nobi: [ 6 11 -8  6  8  9 -3]
peros: [ 28  52 -21  22  26  -4 -16]
lisu: [ 14  24 -12  11  13   1   4]
Bugip: [ 25  39 -23  24  21  11   7]
pudag: [-11 -25 -26  -2 -15   2  17]
Sivur: [-16 -19  18 -22  -6  -3  -3]
rupez: [  6   6 -10  10   4  13   1]
muko: [ 21  38 -18  16  23  11 -17]
key -> tag
[4] -> z699
[13] -> z730
[-15] -> z218
[21] -> z870
[-17] -> z530
[-6] -> z511
[38] -> z627
[22] -> z45
[23] -> z165
join muko 5: 
z165
loc: [-19]
Sivur, 2
loc: [-25]
pudag, 2
loc: [28]
peros, 1
find: [ 4 13  1]
rupez

lisu: [ 17 -14 -27  -5   8  -5   2   9]
bag: [ 17 -14 -27  -5   8  -1  12 -28]
rupez: [ -4  11  29   1 -17 -36 -25   6]
peros: [ -3 -25 -33 -23 -40  -9 -14   8]
Sivur: [ 20 -27 -12  -4  -1  -2  30 -33]
pudag: [ -1  -4 -26 -18 -47 -19 -11  14]
muko: [ 17 -51 -11 -17 -11   6  25 -20]
reni: [  7 -41 -15  18  14   7  12 -31]
nobi: [-28  11   3  22  -1  -9  -2  -4]
dev: [-11 -18 -17 -38 -37 -22   4  18]
loc: [1]
rupez, 4
Table of tags by key:
[-31] -> z79
[-40] -> z598
[-32] -> z868
[8] -> z436
[9] -> z21
[-28] -> z536
[-33] -> z285
join peros 8: 
z436
loc: [29]
rupez, 3
find: [-18 -17 -38 -37]
dev

lisu: [ -9  57 -13  31  33]
pudag: [-10  58 -13  35  -6]
reni: [ -9  57 -13  31  -4]
Sivur: [-10  31 -45 -37  -9]
nobi: [ -5 -37  -9 -47  32]
dev: [ -5 -37  -9 -45  31]
loc: [-6]
pudag, 5
loc: [35]
pudag, 4
find: [-37  -9 -45  31]
dev
find: [ -9  57 -13  31  -4]
reni

peros: [ 26 -45 -53  44  11 -46 -45]
rupez: [-45 -53  44   9 -44  45 -46]
Sivur: [-35  44  40 -32 -31  51  52]
find: [-45 -53  44  11 -46]
peros
key -> tag
[-44] -> z672
[-45] -> z972
[45] -> z369
[44] -> z639
join peros 2: 
z972
loc: [45]
rupez, 6
find: [-45 -53  44   9 -44  45 -46]
rupez
loc: [40]
Sivur, 3
loc: [51]
Sivur, 6
loc: [11]
peros, 5

kiz: [  6  -4 -18  13 -25]
peros: [ 14   5 -26   6  15]
Bugip: [ 33 -32 -18  13 -25]
dev: [  6  -4  10 -25   8]
reni: [-32 -32 -18  34 -25]
loc: [33]
Bugip, 1
key -> tag
[6] -> z538
[34] -> z638
[-25] -> z995
join peros 4: 
z538
find: [-32 -32 -18  34 -25]
reni
loc: [5]
peros, 2
find: [ 10 -25]
dev

peros: [ 11  13 -45  17]
dev: [ 12  13 -39   9]
bag: [ 5 -7  5  7]
Bugip: [  2  12 -28   5]
reni: [ 12   4 -39  16]
loc: [4]
reni, 2
loc: [17]
peros, 4
find: [ 12  13 -39   9]
dev
tags:
[10] -> z589
[-46] -> z496
[2] -> z588
[3] -> z309
[-45] -> z314
[11] -> z58
join peros 1: 
z58
find: [  2  12 -28]
Bugip
loc: [16]
reni, 4

